Below are the code and all the weights of a small trained network. Each question names an input and a class and asks about switching units off, where a switched-off unit gives its printed mean instead of its output.

import numpy as np


def w(rows, s, z=0):
    codes = np.array(rows[::2]) - 128.0
    scale = np.full(codes.shape[1], s)
    scale[-1] = z or s
    return codes * scale


def norm(h):
    return h / np.sqrt((h * h).mean(-1, keepdims=True) + 1e-5)


def f(y):
    return np.maximum(y, 0)


def log_softmax(a):
    a = a - a.max(-1, keepdims=True)
    return a - np.log(np.exp(a).sum(-1, keepdims=True))


def net(x, mask):
    res = np.array(x, float).reshape(1, 8) / 4 @ E
    u = 0
    for l in range(3):
        y = f(norm(res) @ A[l][:, :-1].T + A[l][:, -1])
        res = res + np.where(mask[u : u + 5], y, B[l][:, -1]) @ B[l][:, :-1]
        u += 5
    return log_softmax(norm(res)[-1] @ U[:, :-1].T + U[:, -1])


A, B = {}, {}
E = w([
[173,185,64,47,79,72,137,50,157],'x0',
[115,137,141,125,137,133,150,118,151],'x1',
[102,3,31,126,49,147,181,147,181],'x2',
[107,98,189,177,83,29,114,137,163],'x3',
[120,124,132,117,143,125,138,125,138],'x4',
[99,162,25,253,194,64,180,118,102],'x5',
[126,132,128,134,121,130,132,125,128],'x6',
[129,136,124,140,107,132,129,126,121],'x7',
],0.0063)
A[0] = w([
[131,146,95,71,119,71,75,107,154,42],'L0N0',
[225,208,236,141,180,115,109,108,104,91],'L0N1',
[74,132,236,2,18,177,61,117,128,92],'L0N2',
[123,93,205,160,91,12,80,127,194,77],'L0N3',
[119,105,166,170,135,167,118,215,117,1],'L0N4',
],0.0058,0.0051)
B[0] = w([
[146,133,117,138,56,127,145,79,98,148],'L0N0',
[55,123,62,121,72,121,87,153,172,222],'L0N1',
[223,118,145,144,168,117,119,166,177,253],'L0N2',
[72,125,133,94,77,95,224,197,1,189],'L0N3',
[137,114,116,156,132,141,109,18,163,146],'L0N4',
],0.0099,0.0062)
A[1] = w([
[105,189,199,111,153,119,76,98,98,24],'L1N0',
[100,76,193,188,145,206,112,158,99,35],'L1N1',
[117,26,99,111,83,154,165,128,185,5],'L1N2',
[155,173,77,66,163,255,143,137,92,69],'L1N3',
[186,150,113,93,66,124,164,82,101,83],'L1N4',
],0.009,0.0029)
B[1] = w([
[49,143,50,125,69,255,117,163,182,173],'L1N0',
[140,63,164,78,130,28,68,10,120,225],'L1N1',
[75,230,96,127,113,177,57,160,129,245],'L1N2',
[87,115,190,138,72,36,213,174,32,254],'L1N3',
[76,96,186,107,199,122,99,64,128,226],'L1N4',
],0.0094,0.0043)
A[2] = w([
[159,144,76,172,172,49,159,124,105,69],'L2N0',
[82,121,113,121,111,131,48,151,133,149],'L2N1',
[110,85,139,98,140,109,117,9,146,142],'L2N2',
[138,150,101,211,170,135,143,124,159,7],'L2N3',
[123,183,121,75,153,96,108,133,130,177],'L2N4',
],0.012,0.0018)
B[2] = w([
[222,116,186,73,116,181,100,188,162,221],'L2N0',
[102,177,53,150,176,202,173,103,128,254],'L2N1',
[155,135,150,255,215,64,107,39,119,221],'L2N2',
[177,79,180,37,101,178,72,111,195,170],'L2N3',
[105,80,67,200,154,128,137,93,133,216],'L2N4',
],0.0092,0.0069)
U = w([
[25,188,2,129,119,225,109,140,165,115],'0',
[129,115,132,178,175,77,103,45,114,254],'1',
[243,105,176,43,135,176,89,185,212,48],'2',
[68,124,162,98,60,54,209,173,17,70],'3',
],0.011,0.0024)

Each question gives the input, the list of numbers given to net, and the class t.
The units are the neurons (one row each of A and B). Each row of codes is followed by its name. A weight is (code - 128) times the scale printed after its matrix; where a second scale follows, it is the last column's (A, B and U).
mask holds one flag per neuron, layer by layer. A switched-off neuron (its flag False) gives its mean, the last column of its row in B, instead of its output. The means were averaged over made-up inputs and are rounded, as every weight is.
A unit's drop is (log p(t) with every unit on - log p(t) with that unit switched off) / (log p(t) with every unit on - log p(t) with every unit switched off).
The circuit of an input: a set's keep is (log p(t) with only the set's units on - log p(t) with every unit switched off) / (log p(t) with every unit on - log p(t) with every unit switched off). Starting from the 12 units with the biggest drops (on a tie, the unit counted first), units are removed one at a time, each time the one whose removal leaves the highest keep (on an exact tie, the one counted first), for as long as the keep stays at least 0.8.
units of the circuit, in order: the units of the circuit, biggest drop first
top k neurons: the k neurons with the biggest drops, biggest first
k most important neurons of layer l: the k neurons of layer l with the biggest drops, biggest first
drop of u: that unit's drop, to one decimal
input [-7,4,-6,-8,-7,7,-6,-5], class 3: units of the circuit, in order => (L1N3 L2N2)
input [6,-3,5,-1,0,-2,-5,0], class 1: units of the circuit, in order => (L2N2)
input [4,3,-1,5,7,4,5,-3], class 3: 2 most important neurons of layer 0 => (L0N3 L0N2)
input [-8,0,-8,-7,-4,6,-6,-2], class 0: units of the circuit, in order => (L1N0 L2N2)
input [5,-6,3,-5,-7,2,7,3], class 1: units of the circuit, in order => (L1N4 L2N2)
input [8,-3,-5,-6,3,-8,7,7], class 1: 4 most important neurons of layer 2 => (L2N0 L2N4 L2N3 L2N2)
input [-7,-1,-7,6,6,1,-4,-4], class 0: top 2 neurons => (L1N0 L0N1)
input [6,6,6,5,-7,-2,-5,-7], class 0: top 2 neurons => (L1N2 L1N1)
input [6,2,8,6,-2,3,-5,-1], class 0: 2 most important neurons of layer 1 => (L1N2 L1N1)
input [-3,5,-5,-4,-2,-5,8,3], class 0: top 3 neurons => (L0N1 L2N0 L2N1)
input [-1,-4,1,5,-8,-4,6,-1], class 3: top 2 neurons => (L0N3 L2N0)
input [1,-5,-4,2,2,5,6,6], class 2: top 3 neurons => (L2N0 L1N2 L2N3)
input [1,2,-5,-8,-3,-7,7,-6], class 3: top 3 neurons => (L1N3 L2N0 L2N3)
input [2,8,-6,7,-3,7,-6,-6], class 2: units of the circuit, in order => (L2N0)
input [0,-4,-4,-5,-3,3,-7,2], class 3: top 3 neurons => (L1N3 L0N2 L1N2)
input [-4,0,-4,0,5,-1,1,4], class 0: top 2 neurons => (L0N1 L2N1)
input [3,4,5,4,-3,-1,0,8], class 0: 3 most important neurons of layer 1 => (L1N2 L1N3 L1N1)
input [-3,-7,-3,5,1,0,-2,-7], class 3: top 2 neurons => (L0N3 L1N2)
input [-8,3,6,0,1,1,6,-7], class 1: top 3 neurons => (L1N1 L2N2 L0N1)
input [2,7,1,8,-3,-1,0,4], class 3: units of the circuit, in order => (L0N3)
input [-6,1,8,5,-5,-6,-4,1], class 0: top 2 neurons => (L1N2 L2N1)
input [5,-8,1,7,-3,1,-1,7], class 3: top 2 neurons => (L0N3 L1N1)
input [4,2,1,8,6,-4,-2,-7], class 3: drop of L0N3 => 1.8
input [1,1,-4,2,1,4,4,8], class 0: drop of L2N4 => 0.0
input [-1,4,-3,-5,-2,-3,6,-5], class 3: drop of L1N3 => 1.6
input [0,-6,0,5,0,8,3,2], class 2: drop of L2N0 => 0.1
input [-5,-3,-3,8,-1,0,7,1], class 3: units of the circuit, in order => (L0N3)
